Here is a tiny trained network, its code and every weight. The questions are about switching its units off for an input and a target symbol, where a switched-off unit gives its printed mean instead of its output.

import numpy as np


def w(rows, s, z=0):
    codes = np.array(rows[::2]) - 128.0
    scale = np.full(codes.shape[1], s)
    scale[-1] = z or s
    return codes * scale


def f(y):
    return y / 2 * (1 + np.tanh(0.7978845608 * (y + 0.044715 * y**3)))


def softmax(a):
    e = np.exp(a - a.max(-1, keepdims=True))
    return e / e.sum(-1, keepdims=True)


def log_softmax(a):
    a = a - a.max(-1, keepdims=True)
    return a - np.log(np.exp(a).sum(-1, keepdims=True))


def net(x, mask):
    ids = ['αγζηθξπσω'.index(c) for c in x.split()]
    T = len(ids)
    res = E[ids] + P[:T]
    u = 0
    for l in range(3):
        r = res
        for j in range(2):
            rows = slice(3 * j, 3 * j + 3)
            q, k, v = (r @ M[l][rows].T for M in (Q, K, V))
            z = softmax(np.where(np.tri(T) > 0, q @ k.T / 3**0.5, -1e9)) @ v
            o = O[l][rows]
            res = res + np.where(mask[u + j], z, o[:, -1]) @ o[:, :-1]
        u += 2
        y = f(res @ A[l][:, :-1].T + A[l][:, -1])
        res = res + np.where(mask[u : u + 4], y, B[l][:, -1]) @ B[l][:, :-1]
        u += 4
    return log_softmax(res[-1] @ U[:, :-1].T + U[:, -1])


Q, K, V, O, A, B = {}, {}, {}, {}, {}, {}
E = w([
[154,175,119,110],'α',
[155,173,121,107],'γ',
[132,33,100,145],'ζ',
[113,128,211,113],'η',
[34,143,148,195],'θ',
[152,166,33,120],'ξ',
[199,188,96,187],'π',
[113,150,97,252],'σ',
[157,50,154,129],'ω',
],0.018)
P = w([
[9,229,20,115],'0',
[49,187,81,134],'1',
[75,158,91,155],'2',
[96,150,112,195],'3',
[122,140,126,216],'4',
[147,127,144,239],'5',
[161,104,158,253],'6',
[171,113,160,245],'7',
],0.0053)
Q[0] = w([
[155,121,60,5],'0.h1',
[66,73,196,83],'0.h1',
[237,55,177,16],'0.h1',
[129,109,70,189],'0.h2',
[158,40,87,80],'0.h2',
[175,139,83,106],'0.h2',
],0.012)
K[0] = w([
[98,159,24,117],'0.h1',
[23,157,136,32],'0.h1',
[79,254,83,135],'0.h1',
[172,38,148,116],'0.h2',
[143,171,178,96],'0.h2',
[164,130,108,174],'0.h2',
],0.012)
V[0] = w([
[94,114,109,117],'0.h1',
[179,111,112,126],'0.h1',
[114,94,247,73],'0.h1',
[120,129,163,127],'0.h2',
[113,142,111,126],'0.h2',
[150,149,105,145],'0.h2',
],0.012)
O[0] = w([
[100,111,134,109,139],'0.h1',
[121,152,80,206,2],'0.h1',
[163,104,254,144,52],'0.h1',
[205,95,180,54,133],'0.h2',
[93,72,103,11,189],'0.h2',
[56,179,143,84,150],'0.h2',
],0.0061,0.0033)
A[0] = w([
[83,168,99,76,68],'0.n1',
[255,186,90,10,190],'0.n2',
[48,44,191,150,252],'0.n3',
[247,98,108,133,126],'0.n4',
],0.0075,0.0033)
B[0] = w([
[181,76,163,93,146],'0.n1',
[1,104,92,138,159],'0.n2',
[136,221,169,162,254],'0.n3',
[84,139,37,189,133],'0.n4',
],0.0079,0.0083)
Q[1] = w([
[65,173,131,164],'1.h1',
[119,154,164,113],'1.h1',
[109,158,205,139],'1.h1',
[89,106,6,65],'1.h2',
[196,85,160,106],'1.h2',
[33,175,152,184],'1.h2',
],0.016)
K[1] = w([
[184,125,197,183],'1.h1',
[78,68,173,56],'1.h1',
[123,129,191,83],'1.h1',
[30,172,95,200],'1.h2',
[118,168,100,5],'1.h2',
[189,40,169,169],'1.h2',
],0.011)
V[1] = w([
[164,133,56,171],'1.h1',
[206,133,141,111],'1.h1',
[41,81,166,56],'1.h1',
[126,49,97,189],'1.h2',
[188,2,110,168],'1.h2',
[191,177,74,66],'1.h2',
],0.0099)
O[1] = w([
[15,189,105,12,99],'1.h1',
[195,254,97,157,88],'1.h1',
[156,20,91,239,127],'1.h1',
[63,36,69,223,78],'1.h2',
[3,193,88,226,10],'1.h2',
[161,233,126,139,76],'1.h2',
],0.0067,0.013)
A[1] = w([
[144,122,30,190,252],'1.n1',
[241,194,254,87,169],'1.n2',
[54,157,127,202,5],'1.n3',
[237,179,188,147,104],'1.n4',
],0.0054,0.0035)
B[1] = w([
[2,184,174,77,138],'1.n1',
[98,130,20,154,251],'1.n2',
[104,84,26,51,137],'1.n3',
[120,138,73,125,206],'1.n4',
],0.0077,0.014)
Q[2] = w([
[165,158,141,108],'2.h1',
[149,121,79,109],'2.h1',
[136,154,121,191],'2.h1',
[177,63,127,50],'2.h2',
[122,152,4,106],'2.h2',
[177,171,143,142],'2.h2',
],0.011)
K[2] = w([
[238,137,129,80],'2.h1',
[113,190,54,119],'2.h1',
[176,59,88,181],'2.h1',
[81,163,71,45],'2.h2',
[255,125,128,58],'2.h2',
[107,81,181,204],'2.h2',
],0.0076)
V[2] = w([
[106,254,173,166],'2.h1',
[100,179,108,82],'2.h1',
[98,101,68,152],'2.h1',
[106,167,189,164],'2.h2',
[195,155,126,110],'2.h2',
[139,92,146,78],'2.h2',
],0.0063)
O[2] = w([
[97,55,142,12,48],'2.h1',
[208,169,11,103,196],'2.h1',
[123,55,75,226,194],'2.h1',
[183,253,172,45,1],'2.h2',
[190,120,90,96,158],'2.h2',
[108,128,114,205,174],'2.h2',
],0.0038,0.0059)
A[2] = w([
[2,193,144,176,254],'2.n1',
[153,78,143,103,111],'2.n2',
[127,71,173,163,144],'2.n3',
[97,81,25,128,118],'2.n4',
],0.0098,0.0075)
B[2] = w([
[186,40,114,85,226],'2.n1',
[86,201,255,109,153],'2.n2',
[111,161,165,36,188],'2.n3',
[70,201,222,199,246],'2.n4',
],0.0092,0.012)
U = w([
[128,142,100,151,77],'α',
[139,145,106,159,71],'γ',
[76,55,70,195,48],'ζ',
[208,149,59,226,255],'η',
[162,156,254,127,156],'θ',
[55,228,160,227,47],'ξ',
[137,175,40,69,161],'π',
[74,140,76,168,86],'σ',
[197,15,17,66,124],'ω',
],0.0045,0.0051)

Each question gives the input, a string of symbols that net reads in full, and the target symbol t.
The units are the heads (3 rows each of Q, K, V and O) and the neurons (one row each of A and B). Each row of codes is followed by its name. A weight is (code - 128) times the scale printed after its matrix; where a second scale follows, it is the last column's (O, A, B and U).
mask holds one flag per unit, layer by layer, with each layer's heads first. A switched-off unit (its flag False) gives its mean, the last column of its rows in O or B, instead of its output. The means were averaged over made-up inputs and are rounded, as every weight is.
A unit's drop is (log p(t) with every unit on - log p(t) with that unit switched off) / (log p(t) with every unit on - log p(t) with every unit switched off).
The circuit of an input: a set's keep is (log p(t) with only the set's units on - log p(t) with every unit switched off) / (log p(t) with every unit on - log p(t) with every unit switched off). Starting from the 12 units with the biggest drops (on a tie, the unit counted first), units are removed one at a time, each time the one whose removal leaves the highest keep (on an exact tie, the one counted first), for as long as the keep stays at least 0.8.
units of the circuit, in order: the units of the circuit, biggest drop first
most important unit: the unit with the biggest drop
k most important neurons: the k neurons with the biggest drops, biggest first
k most important neurons of layer l: the k neurons of layer l with the biggest drops, biggest first
input π γ ω, target π: units of the circuit, in order : [0.h1; 1.h1]
input ζ θ π α ζ θ π α, target π: units of the circuit, in order : [1.h1; 0.h1]
input θ θ θ θ η θ γ, target θ: 2 most important neurons : [2.n2; 0.n3]
input α η η η γ, target η: units of the circuit, in order : [1.h1; 0.h1]
input γ α π π θ γ, target π: units of the circuit, in order : [1.h1; 0.h1]
input γ ζ θ π θ π γ ξ, target π: units of the circuit, in order : [1.h1]
input γ η θ ξ α ω π, target ω: 4 most important neurons : [2.n1; 1.n2; 2.n4; 0.n4]
input γ θ θ θ π γ, target π: units of the circuit, in order : [0.h1; 1.h1]
input θ ξ γ, target ξ: 2 most important neurons : [2.n4; 0.n2]
input ω ω θ η ω η η π, target π: units of the circuit, in order : [1.h1; 0.n3; 0.n4]
input α π θ ζ, target π: units of the circuit, in order : [1.h1; 0.h1]
input ζ ξ π γ ξ, target π: 2 most important neurons : [1.n2; 2.n1]
input σ η η θ θ γ, target θ: 2 most important neurons : [2.n2; 0.n2]
input ω η ζ θ θ η, target η: units of the circuit, in order : [1.n2; 1.h1; 0.h1; 0.n2]
input ω α α, target ω: most important unit : 1.n2
input θ θ π α, target π: units of the circuit, in order : [0.h1; 1.h1]
input ω ω σ, target ω: 2 most important neurons of layer 2 : [2.n1; 2.n4]
input θ θ σ η θ α θ α, target θ: 4 most important neurons : [1.n2; 2.n2; 0.n2; 0.n3]
input ξ θ π ζ θ θ θ, target ζ: units of the circuit, in order : [2.n1; 1.h2; 2.n4]
input θ η θ, target η: most important unit : 1.n2
input ζ γ θ, target ζ: 4 most important neurons : [2.n1; 2.n4; 1.n3; 0.n3]
input η ζ α σ, target ζ: units of the circuit, in order : [2.n1; 1.h2; 2.n4; 1.n1]
input θ ζ ξ θ ω π, target ω: 4 most important neurons : [2.n1; 1.n2; 1.n4; 2.n4]
input π ζ π θ θ θ ξ, target ξ: 4 most important neurons : [2.n4; 0.n2; 2.n1; 0.n3]
input θ η θ ζ, target θ: 2 most important neurons : [2.n2; 2.n3]
input θ θ θ θ η π ζ, target π: 2 most important neurons : [0.n4; 1.n2]
input θ η ω σ θ θ σ θ, target ω: 3 most important neurons of layer 1 : [1.n2; 1.n3; 1.n1]
input η π ζ η θ η θ, target η: most important unit : 0.h1
